Here is a tiny trained network, its code and every weight. The questions are about switching its units off for an input and a target symbol, where a switched-off unit gives its printed mean instead of its output.

import numpy as np


def w(rows, s, z=0):
    codes = np.array(rows[::2]) - 128.0
    scale = np.full(codes.shape[1], s)
    scale[-1] = z or s
    return codes * scale


def norm(h):
    return h / np.sqrt((h * h).mean(-1, keepdims=True) + 1e-5)


def f(y):
    return np.maximum(y, 0)


def softmax(a):
    e = np.exp(a - a.max(-1, keepdims=True))
    return e / e.sum(-1, keepdims=True)


def log_softmax(a):
    a = a - a.max(-1, keepdims=True)
    return a - np.log(np.exp(a).sum(-1, keepdims=True))


def net(x, mask):
    ids = ['Δαβεφω'.index(c) for c in x.split()]
    T = len(ids)
    res = E[ids] + P[:T]
    r = norm(res)
    for j in range(3):
        rows = slice(3 * j, 3 * j + 3)
        q, k, v = (r @ M[0][rows].T for M in (Q, K, V))
        z = softmax(np.where(np.tri(T) > 0, q @ k.T / 3**0.5, -1e9)) @ v
        o = O[0][rows]
        res = res + np.where(mask[j], z, o[:, -1]) @ o[:, :-1]
    y = f(norm(res) @ A[0][:, :-1].T + A[0][:, -1])
    res = res + np.where(mask[3:15], y, B[0][:, -1]) @ B[0][:, :-1]
    return log_softmax(norm(res)[-1] @ U[:, :-1].T + U[:, -1])


Q, K, V, O, A, B = {}, {}, {}, {}, {}, {}
E = w([
[192,66,102,250],'Δ',
[191,162,75,102],'α',
[40,100,130,127],'β',
[191,77,204,77],'ε',
[154,113,110,228],'φ',
[35,130,185,184],'ω',
],0.015)
P = w([
[255,80,154,209],'0',
[208,94,128,166],'1',
[173,83,117,143],'2',
[170,140,90,128],'3',
[184,141,88,101],'4',
[183,140,94,87],'5',
[180,140,101,81],'6',
[173,132,104,101],'7',
],0.0069)
Q[0] = w([
[171,220,186,147],'head 0',
[193,109,105,7],'head 0',
[101,106,157,100],'head 0',
[119,102,19,49],'head 1',
[80,134,58,107],'head 1',
[108,129,111,207],'head 1',
[166,112,159,49],'head 2',
[54,58,166,255],'head 2',
[79,141,82,52],'head 2',
],0.0095)
K[0] = w([
[90,80,119,133],'head 0',
[86,190,121,219],'head 0',
[160,87,52,172],'head 0',
[231,75,34,2],'head 1',
[128,155,94,25],'head 1',
[170,205,194,79],'head 1',
[179,83,172,172],'head 2',
[23,157,133,64],'head 2',
[119,60,138,166],'head 2',
],0.01)
V[0] = w([
[101,157,73,118],'head 0',
[122,75,201,3],'head 0',
[153,138,173,151],'head 0',
[142,121,109,171],'head 1',
[24,127,166,100],'head 1',
[118,149,44,97],'head 1',
[188,184,78,210],'head 2',
[27,12,116,79],'head 2',
[55,174,127,192],'head 2',
],0.0076)
O[0] = w([
[155,166,34,99,77],'head 0',
[234,2,153,96,95],'head 0',
[182,142,166,75,159],'head 0',
[143,219,55,115,153],'head 1',
[176,193,181,190,198],'head 1',
[69,124,98,158,43],'head 1',
[54,159,143,107,74],'head 2',
[120,80,18,148,253],'head 2',
[147,169,143,161,233],'head 2',
],0.0058,0.0066)
A[0] = w([
[66,74,57,99,172],'neuron 0',
[85,164,230,165,48],'neuron 1',
[143,109,111,179,134],'neuron 2',
[155,162,57,26,152],'neuron 3',
[139,105,217,121,253],'neuron 4',
[212,192,144,126,176],'neuron 5',
[66,128,106,66,160],'neuron 6',
[85,67,128,114,77],'neuron 7',
[142,71,141,103,122],'neuron 8',
[165,95,134,249,119],'neuron 9',
[51,94,96,138,137],'neuron 10',
[183,92,160,133,58],'neuron 11',
],0.012,0.004)
B[0] = w([
[197,96,169,103,163],'neuron 0',
[54,76,60,237,189],'neuron 1',
[91,118,151,89,181],'neuron 2',
[92,48,93,131,142],'neuron 3',
[204,93,217,135,186],'neuron 4',
[156,92,83,167,166],'neuron 5',
[148,116,67,218,141],'neuron 6',
[48,106,189,190,139],'neuron 7',
[209,179,175,216,141],'neuron 8',
[77,217,83,59,251],'neuron 9',
[190,253,162,80,160],'neuron 10',
[64,214,158,157,149],'neuron 11',
],0.0064,0.013)
U = w([
[73,123,171,70,121],'Δ',
[127,43,65,96,251],'α',
[125,239,137,25,139],'β',
[254,104,192,136,115],'ε',
[201,204,115,124,16],'φ',
[49,110,175,195,105],'ω',
],0.0091,0.0027)

Each question gives the input, a string of symbols that net reads in full, and the target symbol t.
The units are the heads (3 rows each of Q, K, V and O) and the neurons (one row each of A and B). Each row of codes is followed by its name. A weight is (code - 128) times the scale printed after its matrix; where a second scale follows, it is the last column's (O, A, B and U).
mask holds one flag per unit, heads first, then neurons. A switched-off unit (its flag False) gives its mean, the last column of its rows in O or B, instead of its output. The means were averaged over made-up inputs and are rounded, as every weight is.
A unit's drop is (log p(t) with every unit on - log p(t) with that unit switched off) / (log p(t) with every unit on - log p(t) with every unit switched off).
The circuit of an input: a set's keep is (log p(t) with only the set's units on - log p(t) with every unit switched off) / (log p(t) with every unit on - log p(t) with every unit switched off). Starting from the 12 units with the biggest drops (on a tie, the unit counted first), units are removed one at a time, each time the one whose removal leaves the highest keep (on an exact tie, the one counted first), for as long as the keep stays at least 0.8.
circuit, biggest first: the units of the circuit, biggest drop first
unit that matters most: the unit with the biggest drop
top k neurons: the k neurons with the biggest drops, biggest first
heads that matter: for each layer, one digit per head in row order, 1 if its drop is at least 0.15 and else 0, layers parted by /
drop of u: that unit's drop, to one decimal
input ω ω β, target β: unit that matters most	neuron 10
input ω ε ω Δ φ Δ β φ, target α: heads that matter	001
input ω Δ α ω α β, target α: circuit, biggest first	head 1; neuron 0
input ω ω φ Δ β β, target φ: circuit, biggest first	neuron 10; neuron 9
input β ω Δ α φ ω ε β, target ε: circuit, biggest first	neuron 9; neuron 0
input ε ω ω ω ω φ β, target φ: circuit, biggest first	neuron 10; neuron 6
input φ ω φ, target β: circuit, biggest first	neuron 9; neuron 1
input ω α ω Δ Δ φ, target β: top 2 neurons	neuron 1; neuron 9
input α β β, target α: heads that matter	011
input ω ω ω β, target β: top 2 neurons	neuron 1; neuron 10
input ω Δ ω β β ω, target β: circuit, biggest first	head 2; neuron 1; neuron 9; neuron 10
input ω ω ω Δ ω ω β ω, target β: drop of head 2	1.6
input β β ω ω ω ε ε ω, target ε: drop of neuron 4	0.5
input ω α ω ω α Δ, target β: unit that matters most	neuron 9
input ω ω β ε ω ω β, target ε: drop of neuron 0	0.1
input ω β φ β ω ω α, target α: drop of neuron 3	0.4
